Below are the code and all the weights of a small trained network. Each question names an input and a class and asks about switching units off, where a switched-off unit gives its printed mean instead of its output.

import numpy as np


def w(rows, s, z=0):
    codes = np.array(rows[::2]) - 128.0
    scale = np.full(codes.shape[1], s)
    scale[-1] = z or s
    return codes * scale


def f(y):
    return y / 2 * (1 + np.tanh(0.7978845608 * (y + 0.044715 * y**3)))


def log_softmax(a):
    a = a - a.max(-1, keepdims=True)
    return a - np.log(np.exp(a).sum(-1, keepdims=True))


def net(x, mask):
    res = np.array(x, float).reshape(1, 5) / 4 @ E
    y = f(res @ A[0][:, :-1].T + A[0][:, -1])
    res = res + np.where(mask, y, B[0][:, -1]) @ B[0][:, :-1]
    return log_softmax(res[-1] @ U[:, :-1].T + U[:, -1])


A, B = {}, {}
E = w([
[35,108,47,81,136,1,160],'x0',
[87,61,183,224,225,129,226],'x1',
[227,117,18,77,183,167,225],'x2',
[123,91,163,146,16,140,213],'x3',
[126,130,130,123,129,130,130],'x4',
],0.0085)
A[0] = w([
[89,113,159,115,113,117,94,108],'n0',
[101,91,192,187,209,136,199,137],'n1',
[124,118,102,118,100,135,94,109],'n2',
[114,94,138,132,5,117,212,69],'n3',
[158,157,87,85,68,110,72,124],'n4',
[145,96,49,136,158,132,173,106],'n5',
[174,111,133,140,124,110,112,86],'n6',
[36,110,192,151,104,91,55,126],'n7',
[158,138,80,76,48,145,52,155],'n8',
[13,117,32,86,120,24,152,3],'n9',
[122,121,113,128,196,122,85,78],'n10',
[107,119,129,103,21,109,215,115],'n11',
[222,135,201,137,134,209,87,13],'n12',
[83,128,185,107,109,125,78,95],'n13',
[114,130,81,97,254,93,17,29],'n14',
[182,118,48,83,141,149,192,94],'n15',
[83,114,128,182,196,97,185,92],'n16',
[133,135,113,113,108,128,112,129],'n17',
[139,115,118,81,61,116,110,86],'n18',
[41,132,157,142,122,122,102,110],'n19',
[187,123,76,91,152,129,177,92],'n20',
[144,137,70,94,84,112,91,74],'n21',
],0.014,0.0042)
B[0] = w([
[143,161,117,131,120,99,125,168],'n0',
[78,81,113,50,182,100,125,255],'n1',
[125,108,143,113,137,116,151,148],'n2',
[118,168,118,198,187,202,122,198],'n3',
[97,113,138,66,167,118,150,204],'n4',
[168,165,133,104,104,100,159,196],'n5',
[123,132,144,111,116,135,120,130],'n6',
[197,210,129,111,110,90,158,245],'n7',
[104,85,106,75,181,88,142,223],'n8',
[128,21,144,109,5,166,57,241],'n9',
[128,145,142,149,156,191,144,172],'n10',
[117,156,126,200,168,197,125,191],'n11',
[122,43,136,151,17,165,78,229],'n12',
[159,160,118,136,114,84,137,189],'n13',
[100,180,121,241,189,220,138,236],'n14',
[182,199,125,143,105,66,125,218],'n15',
[104,81,141,87,177,94,148,213],'n16',
[114,133,127,104,145,123,114,144],'n17',
[88,117,130,115,160,108,133,168],'n18',
[153,160,110,126,105,86,153,193],'n19',
[144,205,131,130,96,81,126,201],'n20',
[127,67,161,121,176,106,168,178],'n21',
],0.024,0.015)
U = w([
[47,34,137,54,216,41,123,255],'0',
[202,183,130,133,80,13,108,40],'1',
[110,3,168,150,6,135,9,187],'2',
[78,132,128,238,204,193,96,38],'3',
],0.0068,0.0017)

Each question gives the input, the list of numbers given to net, and the class t.
The units are the neurons (one row each of A and B). Each row of codes is followed by its name. A weight is (code - 128) times the scale printed after its matrix; where a second scale follows, it is the last column's (A, B and U).
mask holds one flag per neuron, in row order. A switched-off neuron (its flag False) gives its mean, the last column of its row in B, instead of its output. The means were averaged over made-up inputs and are rounded, as every weight is.
A unit's drop is (log p(t) with every unit on - log p(t) with that unit switched off) / (log p(t) with every unit on - log p(t) with every unit switched off).
The circuit of an input: a set's keep is (log p(t) with only the set's units on - log p(t) with every unit switched off) / (log p(t) with every unit on - log p(t) with every unit switched off). Starting from the 12 units with the biggest drops (on a tie, the unit counted first), units are removed one at a time, each time the one whose removal leaves the highest keep (on an exact tie, the one counted first), for as long as the keep stays at least 0.8.
units of the circuit, in order: the units of the circuit, biggest drop first
most important unit: the unit with the biggest drop
k most important neurons: the k neurons with the biggest drops, biggest first
drop when u is switched off: that unit's drop, to one decimal
input [5,0,-8,-3,4], class 1: most important unit => n7
input [-7,-8,-6,-8,-8], class 0: 3 most important neurons => (n8; n4; n9)
input [5,3,-4,-4,-7], class 2: 2 most important neurons => (n9; n15)
input [-2,-3,-3,-1,-6], class 0: 2 most important neurons => (n15; n20)
input [8,-3,-7,2,8], class 2: 2 most important neurons => (n9; n15)
input [-2,0,-6,-6,-2], class 1: 3 most important neurons => (n7; n3; n13)
input [0,-7,-2,-8,-6], class 3: 4 most important neurons => (n14; n1; n16; n10)
input [-8,-7,-2,-1,-5], class 2: 2 most important neurons => (n12; n1)
input [-1,-8,2,-8,8], class 0: 3 most important neurons => (n8; n4; n21)
input [-8,5,-8,-5,-8], class 1: 4 most important neurons => (n7; n9; n13; n19)
input [-8,1,2,7,-8], class 2: 2 most important neurons => (n12; n14)
input [-5,-5,-7,7,-6], class 1: 2 most important neurons => (n7; n14)
input [7,-3,3,-7,6], class 2: 2 most important neurons => (n9; n3)
input [-7,4,-4,-4,7], class 2: units of the circuit, in order => (n12)
input [-2,-5,5,-1,2], class 0: 3 most important neurons => (n8; n7; n4)
input [4,4,-6,7,-3], class 3: 3 most important neurons => (n3; n11; n15)
input [4,1,4,3,-8], class 1: drop when n1 is switched off => 0.1
input [4,3,-4,8,-6], class 3: drop when n3 is switched off => 0.4
input [8,4,-4,5,0], class 2: drop when n9 is switched off => 3.8
input [-5,-2,-4,-7,1], class 3: units of the circuit, in order => (n14)
input [0,-6,-3,5,-6], class 0: drop when n14 is switched off => 0.5
